Each row has a class, written after it.
[-19 -10   2   5  37  42 -17 -35   3 -15   1 -69  18  29  14 -21   2  -1
  48  16  -3 -24 -38 -60  22  16   4   2  -3   6   7 -41 -31  45 -12  28
  -4   7  42] => j_623
[-18   1  -2 -14  28  31  -5 -31  -3 -26  -4 -69  24  29  10 -35  19   2
  36  26  24 -19 -31 -63  32  23   5   0 -10   9  -8 -42 -11  26  -7  41
 -16  11  37] => j_335
[ 33  18  41  29 -27 -10 -87  43  16   0  16  18  10  26 -42   1 -43  52
  -7  10  43 -39  65 -42  -5   5 -19   8  34 -15  -2 -57  23  37 -56 -27
  20  22  -1] => j_219
[-30  11 -16  -5  26  42   6 -32   2 -12   9 -80   5  30  22  -9  23 -20
  42   6   5 -18 -51 -54  33  -2   9 -10 -38  30   4 -38   5  49 -18  33
 -11   8  44] => j_219
[-25  -4 -10   0  28  41  -8 -43 -11 -18  -6 -72  23  11  18 -27   9  -1
  36  20   2 -20 -25 -56  44  10  -4   4  23   5  19 -43 -23  38 -12  36
  -4  22  32] => j_43
[-33 -14  29  23 -65  19 -18  23  19 -26  65 -37   0  31  33  -6 -24 -63
 -46  -7 -13  17   3 -87 -15  26   9  46  28 -47  12 -38 -48  48  44  -2
  84 -56  63] => j_219
[-31  13 -10   1  23  38   0 -14  -8 -16   5 -79  12  28  11 -23  16  10
  50  22  20 -24 -55 -38  35   5  -9 -13  -2  29   0 -52   1  56 -27  31
 -12  14  51] => j_256
[-26   9  -7  -2  30  31 -11 -35 -15 -15  -5 -87  21  25   8 -17  12   2
  59  24   8 -17 -47 -62  32  12 -10  -8  11  22   6 -38  -6  48 -35  31
 -12   7  49] => j_541
[ 25  21  38  36 -26 -12 -82  40  17  11   1  23  18  21 -31  26 -48  71
  21  10  38 -56  58 -40 -17   5 -29  -5  47   9   6 -52  28  35 -68 -25
   4   9   3] => j_600
[ 17 -10  19  13 -19 -22 -69  38  16  -5   0  26  22  29 -31   8 -55  62
  23  10  53 -25  89 -19   6   7 -23  14  59   7  15 -46  35  35 -40  -1
   9   6 -26] => j_335
[ 20 -10  27  23 -43 -22 -74  25  11 -13 -11  21  38  45 -30   9 -50  42
 -13   9  55 -16  69 -37 -10  13   3   1  35   1  -9 -80  19  32 -27 -28
  18 -22   2] => j_623
[-21  -2  -3  -4  32  36  -5 -35 -14 -22  -6 -66  29  12 -10 -17  14  -3
  49  22  13 -20 -40 -58  36  19  -9  18   8  11   0 -47  -7  39 -15  39
 -23  19  38] => j_335
[ 27   6  36  19 -20 -18 -88  30  14   4   1  24  22  16 -25  21 -60  53
  15   5  43 -37  92 -31 -10   4 -24  17  58  -6  -2 -59  20  31 -65 -31
  25   3 -25] => j_541
[-14   1   2   4  23  25  -1 -25 -23 -12 -19 -64  13  18  -2 -16  10  14
  50   1  -8 -31 -51 -45  35  10   2  -4   6  27  -4 -44   1  49 -18  22
 -17  21  40] => j_256
[-43 -10  28  32 -45  12 -34  45  35 -17  60 -45  10  19  34   7 -31 -35
 -32   9   7  42  28 -81 -18  25 -11  94  55 -69  23 -33 -46  22  12  -7
 105 -24  27] => j_541
[-34   5 -10   1  14  42  -9 -11   2 -14  15 -98  27  48 -16 -14  10 -26
  24  16   5  -9 -50 -54  17  -7  -4  -1 -32  28   4 -27 -18  36  -9  17
   5  15  57] => j_24
[ 17  26  33  25 -20 -10 -86  31  19  -1  13  18  28  13 -39  24 -62  59
  -3  11  54 -33  75 -40 -10  -7 -18  29  34  -3 -11 -55  28  19 -57 -28
  27  18 -10] => j_335
[-49 -22  38  25 -53  23 -17  29  45 -14  72 -54  -3  73  27 -15  -5 -59
 -37   9  -4   7  12 -61 -25  16  15  28  30 -45  19 -21 -59  39  28  -2
  71 -64  54] => j_623
[-42 -13  35  32 -50  29 -45  23  29 -15  67 -56  -5  49  25 -15 -15 -47
 -44  -2 -11   5   4 -65 -39  21  20  33  32 -55   3 -25 -68  47  33  -2
  80 -71  58] => j_803
[ 31  -7  21  26 -51 -22 -79  27   8 -15  -6  29  32  33 -18   7 -48  19
 -13   1  48 -17  79 -44  -3  17   0  -6  30  -9  -9 -71  29  40 -23 -23
  29 -14   1] => j_219
[-47 -11  22  27 -67  22 -20  28  34 -16  72 -55  -7  44  10 -12  -7 -52
 -42   8  -7  15  17 -56 -18  11   5  42  44 -44  32 -11 -48  33  23   2
  72 -41  51] => j_43
[ 30  -8  37  18 -44 -24 -63  31   9  -8  -8  34  29  42 -37  -2 -51  41
  -8   7  48 -28  68 -18  -1  14  -2 -13  49  -3  -8 -76  20  49 -32 -28
  13 -24   3] => j_623
[ 22  -8  18   4 -32 -24 -66  45  27  -4  25  21  -4  39  -9   2 -48  39
  10   7  52 -35  77 -11  -9   8 -20  -2  37   7  14 -48  27  53 -41  -8
  22 -12 -16] => j_219
[-20  -5 -10  -3  29  36 -24 -33  -1 -17  11 -76  14  14   2 -13   9   2
  53  17   9 -40 -29 -52  25   4   1  15  -7  10  -9 -36 -11  40 -16  27
  -9  11  42] => j_803
[-27  10 -11   2  16  37 -12 -22   2 -12  17 -93  11  39 -14 -12   1 -35
  36   8  -8 -17 -53 -53  30  -8  -1 -10 -32  35  22 -30 -22  45 -19  23
  -7  26  58] => j_219
[-53 -11  20  28 -37  13 -42  47  44 -21  73 -43   5  31  40   8 -15 -42
 -41   4  14  33  17 -93 -12  16   7  80  41 -67   8 -25 -31  10  26 -13
 107 -25  23] => j_278
[-51 -17  17  32 -56   7 -28  55  37 -18  64 -63   6  28  33  14 -17 -47
 -17  16  13  32  24 -76  -6  25   1  89  44 -56  29 -37 -35  11  -1  -5
 114 -14  31] => j_43
[ 23  10  32  22 -14 -15 -93  44  20   6   5  14  25  29 -23  15 -47  58
   8  22  57 -45  85 -30 -13   7 -35   7  54  -6  -2 -59   9  24 -65 -28
   8  11 -12] => j_600
[ -8  -5   7  -9  25  39 -10 -34 -12 -15  -6 -62  20  17  -4 -24  15  -7
  25   9 -10 -28 -40 -64   9  16  -1   5   0  10 -16 -20 -20  31 -13  20
 -10  10  37] => j_24
[ 26  13  26  23 -29 -21 -87  38  17  -3  14  18  15  10 -19  33 -62  41
   6   6  47 -39  78 -41 -15  -2 -23  21  19   4  -4 -61  23  25 -59 -29
  35   9 -12] => j_219
[-34 -20  40  38 -55  26 -44  22  31 -10  55 -56   2  45   5 -13 -15 -46
 -39  -5 -22   5  12 -70 -44  24   3  45  54 -60  28 -10 -58  39  30  -8
  74 -46  45] => j_541
[ 25  10  37  25 -31 -10 -77  47  12   0  13  38  23  21 -42  13 -51  53
   7  15  44 -25  60 -30 -15   6 -28  13  46  -8  -6 -58  18  35 -57 -28
  23   5  -8] => j_24
[ 25   8  32  18 -25 -12 -76  33  16  -3   9  24  32  27 -28  20 -52  52
  -2  13  46 -22  81 -41 -22   8 -23   9  42   1 -12 -48  20  21 -55 -29
  23  -1 -25] => j_24
[-44 -12  35  32 -49  31 -28  26  34 -11  67 -37  -4  50  41 -10 -15 -46
 -42   5  -3   5  16 -66 -26  17   7  22  37 -49  13 -18 -53  42  33  -3
  64 -63  67] => j_600
[-32   7  -1   8  26  40 -26 -24   6 -16   9 -91  16  36 -23  -6   6 -11
  29  -1  -4 -25 -61 -58  17 -10   7  -6 -26  33  11 -36 -14  34  -9  14
  -4  15  47] => j_278
[-38 -15  26  23 -68  14 -15  24  18 -22  68 -50   1  40  29  -9 -16 -74
 -44  -1 -13  15   2 -83 -12  22  11  34  31 -53  11 -27 -49  48  43  -1
  85 -57  64] => j_219
[-45 -14  31  23 -40  28 -40  42  41 -15  86 -57 -18  46  26 -13 -17 -44
 -31   6  -3   9  19 -51 -31  12   9  48  37 -50   7 -11 -59  29  27  -9
  79 -56  51] => j_803
[-32   5  -3   9  12  39 -22 -23   9 -15   4 -95  28  37 -10 -14  -5 -31
  37   6 -10 -12 -48 -60  12  -6  -3   3 -12  30  26 -30 -32  31 -12  18
   3  15  56] => j_541
[-16   2   4  -8  25  27  -2 -31 -17 -17  -2 -79  15  19   3 -23   8   4
  37  17  13 -28 -42 -60  25  16  -7  -5  10  23  -4 -41  -2  44 -21  25
 -11   5  50] => j_541
[-26  16 -14  -4  13  35  -3 -32  -1 -20   0 -77  15  23  -5 -25  25  13
  43  22   3 -21 -57 -58  30   6 -10   7 -11  34  24 -46  -3  38 -25  44
  -9  15  52] => j_43
[-26  -7 -11   2  40  25 -27 -24  -7 -19  -4 -71  11  16 -11  -5  16   8
  31  13   9 -23 -34 -62  25  10 -13  30  11  17   2 -35   5  29 -12  19
  -4  22  30] => j_278
[ 26  11  39  24 -24 -25 -82  39  11   5   8  25  24  36 -28  21 -52  62
  18  18  48 -52  63 -37 -10  14 -18   1  40   6  -3 -74  17  34 -68 -32
  24   0  -7] => j_623
[ -35    6  -12   -1   23   37  -13  -33   11  -18    8 -104   18   35
   -7  -18    2  -13   39   16   -5   -6  -33  -57   25   -4   -6   21
  -15   22   19  -38  -21   42   -1   28    0   12   47] => j_541
[ 35  -6  35  16 -30 -17 -70  36  32  -4   4  41   8  30  -4   0 -56  74
  22  -1  31 -42  92 -28  -4  15  -8 -20  49   2  14 -38  19  44 -26  -2
  -5 -15 -15] => j_600
[ 12  -7  19  12 -18 -21 -72  28  15 -13   7  34  18  30 -19   0 -47  68
 -25  15  63 -21  79 -42  -4  12 -32   3  63   2  11 -62  28  29 -21 -12
  22 -14 -20] => j_278
[-16   5  -9  -8  36  32 -16 -20 -16 -15  12 -72  15  15   6 -10   4  12
  52  23  13 -26 -31 -39  32  13  -7  -2   4  25  -7 -41 -10  34 -31  29
  -5   4  41] => j_803
[-22   5  -2  11  10  48 -16 -30  -1 -16  -4 -82  17  29 -23 -30   2 -13
  29   2 -21 -17 -55 -50  26  -1   4  -3 -14  28  33 -43 -32  43  -3  30
  -2  22  61] => j_43
[-45 -15  27  23 -52  14 -33  38  32 -24  70 -50   2  42  38  -6 -16 -39
 -28   7  -2  18   9 -72 -19  24   8  66  41 -56   9 -29 -49  30  28  -5
  96 -53  52] => j_803
[-11   1  -3  -4  33  24 -19 -32 -15 -14  -3 -86  15  11  -8  -7   1  22
  55  21   8 -29 -27 -56  27  17 -15  20  14  15   0 -37   5  42 -34  21
  -2  24  36] => j_541
[ 19 -10  31  28 -47 -28 -66  39  12 -14  -4  25  36  27 -38  14 -47  14
   5  13  64 -32  74 -27  -3  14   1   2  47  -5 -15 -63  35  31 -33 -24
  14  -6   1] => j_335
[ 22   2  27  19 -29 -19 -72  48  30  -7  15  27   5  28 -22 -13 -56  76
   4  12  59 -31  80 -15   0   2 -19   3  45  -7   4 -59  25  48 -30 -14
  15  10 -17] => j_256
[ 25 -15  31  23 -43  -9 -61  44   9 -11  -5  28  29  23 -42   5 -50  25
   4   4  40  -3  66 -29  -5  12  -8   0  47 -12 -11 -59  21  42 -32 -25
  26 -17   3] => j_24
[-13  -2   2  -5  34  42  -9 -30  -5 -12  -1 -69  25  25  -1 -14   7  10
  44  14  -7 -33 -34 -60  34  15   0   9  -1  16  11 -47 -20  36 -22  30
  -7  18  36] => j_623
[ 30 -15  34  12 -40 -15 -74  32  21 -17   5  25  34  43 -19  -5 -53  42
 -10  11  49 -20  99 -25   4  19   4   2  48 -23  -9 -74   6  35 -18 -25
  23 -23 -13] => j_623
[-39 -14  31  34 -54  19 -36  28  22 -22  61 -44  11  33  26  -7 -23 -60
 -28   0 -11  13  -1 -87 -27  30   1  53  47 -49   2 -42 -61  41  34  -7
  90 -59  64] => j_803
[-15   1  -9  -5  34  32 -34 -21 -10 -18   8 -73  16  18  -8 -22   6   4
  43  19   7 -29 -38 -46  18  10 -14  14   1  20  -5 -38 -23  35 -19  25
  -8   9  51] => j_803
[ 27  -3  31  29 -34 -25 -80  38  18 -17   2  43  18  28 -28   5 -55  47
 -20   2  58 -18  76 -29  -4  14   0 -14  48  -4 -15 -61  42  39 -21 -31
  28 -18  -5] => j_278
[-18   4   1  13  31  40 -12 -16 -20 -11 -15 -57  20  15   3 -27  10   8
  51  12   0 -22 -51 -58  38  12 -13  -1  14  16   1 -54  -9  41 -21  26
  -7  28  49] => j_256
[-40  -5 -13   0  33  28  -9 -32   4 -20   1 -70  18  38   9 -15  40  -2
  49  12  10 -29 -62 -62  31   5   0 -10   1  25  15 -35   7  48 -12  39
 -25   0  30] => j_278
[-30   8 -22 -13  32  42  -2 -37  -2 -14   9 -77  10  36  15 -24  32 -18
  46  17  12 -17 -51 -52  38  -6   0 -13 -30  27   4 -40   0  47 -18  42
 -24   7  45] => j_219
[-17  -4   4 -11  26  34 -10 -38  -6 -11   3 -78  21  39   4 -24  16   7
  29  24   7 -45 -36 -60  22  12   2   1  -7  10  -2 -46 -24  29 -15  20
  -8  12  40] => j_623
[ 18 -10  22  22 -23 -23 -65  45  24  -7   3  29  11  34  -6  -3 -55  72
  21   8  55 -27  85 -18   5   7 -19  -5  52   6  12 -60  32  49 -30  -5
  17  -1 -25] => j_256
[ 23  15  31   9 -23 -12 -64  35  11   3  15  23  20  18 -35  24 -48  62
   5  19  51 -29  81 -35 -10   1 -35  13  42   1 -16 -56  29  28 -64 -32
  20   2 -22] => j_24
[-44 -15  32  27 -60  27 -23  13  36 -17  69 -58 -11  52  25 -18  -7 -56
 -47   3 -18  -1  18 -63 -19  16  28  34  32 -48  22 -15 -55  33  39  -2
  78 -50  53] => j_43
[-21  10  -4  -2  32  31 -20 -35 -10 -19  -4 -85  30  17 -14 -10   8   8
  31  23  17 -30 -35 -68  22  11  -5  19 -15  18  -9 -43  -3  28 -16  26
  -9  23  42] => j_335
[ 20  15  33  31 -12 -13 -89  42  28   3  11  20  22  28 -31  24 -54  70
  18  21  46 -42  83 -27  -4  -1 -21  21  35  -2   6 -66  15  29 -65 -22
  18  12 -20] => j_623
[-43  -9  35  34 -52  17 -34  23  27 -26  45 -57  21  39  13  -2 -21 -48
 -39   3  -2  13  11 -87 -21  27   5  64  39 -49   9 -35 -46  42  26   3
  80 -43  52] => j_335
[ -46    3  -16    9   18   41  -12  -29    1  -21   -1 -106   35   31
  -23  -12    1  -22   27   14   13   -9  -54  -64   21   -6  -10   18
  -16   26   16  -41  -15   48    0   28   -7   18   62] => j_335
[ -33    9   -8    2   20   45  -13  -26    5  -16    3 -101   29   31
  -36  -10    3  -14   48   11   -3  -18  -55  -56   23   -1   -8   16
  -15   34   22  -36  -15   43  -24   32  -11   29   51] => j_335
[-45 -13  25  33 -71  13  -9  21  18 -25  54 -47  11  38  34  -7 -12 -59
 -39  -1  -5  25  -8 -81 -17  32  11  36  41 -41  22 -48 -43  51  38   0
  90 -64  60] => j_43
[ 26  -6  30  12 -26 -21 -72  32  17  -8   6  14  20  26 -40   0 -56  76
   1  15  59 -23  88 -38  -2  15 -33  13  66   2  19 -51  30  40 -55  -8
  12   7 -17] => j_541
[ 18  -3  23  12 -14 -19 -68  34  14  -5  10  24  10  26 -14  -6 -55  63
   2  23  54 -19  87 -16   0  15 -32   3  73  -1  18 -50  18  43 -42  -5
  18  -9 -15] => j_541
[ 27  18  40  33 -28 -10 -79  53  15   2   9  32  19  19 -38  21 -56  62
   1  10  51 -28  69 -35 -18   3 -22   8  33   0 -16 -53  31  30 -60 -37
  24  13  -9] => j_24
[ 16  19  34  23 -33 -22 -89  30  22  -5   2  10  32  28 -45  16 -52  52
   4  12  55 -43  68 -48 -12  -6  -9  16  25  -2 -11 -58  28  25 -53 -24
  21  12  -6] => j_335
[-47 -17  31  29 -41  22 -25  42  34 -14  62 -40   7  20  53  22 -17 -31
 -18   4   3  21  16 -85 -13  27   2  80  47 -68  11 -33 -33  22  10 -15
  96 -39  45] => j_600
[ 23   0  18   4 -39 -18 -60  18  19 -11  14  24  13  36 -12  -7 -53  66
  -1  15  51 -26  94 -25   6  14 -15 -10  60  14  19 -56  28  39 -33  -6
  15  -7 -21] => j_43
[-34   9 -18  -8  25  42  -8 -47   5 -19   3 -88  22  24  21 -23  21   5
  43  20   5 -21 -43 -71  28   6  -6  -2  -3  23  22 -41 -12  45 -27  45
   0   5  38] => j_43
[ 27  22  30  17 -21 -10 -83  39   9   3  25  22  10   9 -36  23 -60  55
  -9   8  49 -32  72 -34  -6  -2 -34  21  36  -1   0 -57  25  34 -69 -34
  25  22  -7] => j_219
[-15  12   3  -4  33  58  -8 -40   8  -7  13 -62   9  14  24 -19   4  15
  35   8  -7 -48 -26 -56  23   2  -4  -9  -8  14   3 -22 -21  34  -2  26
 -30  21  46] => j_600
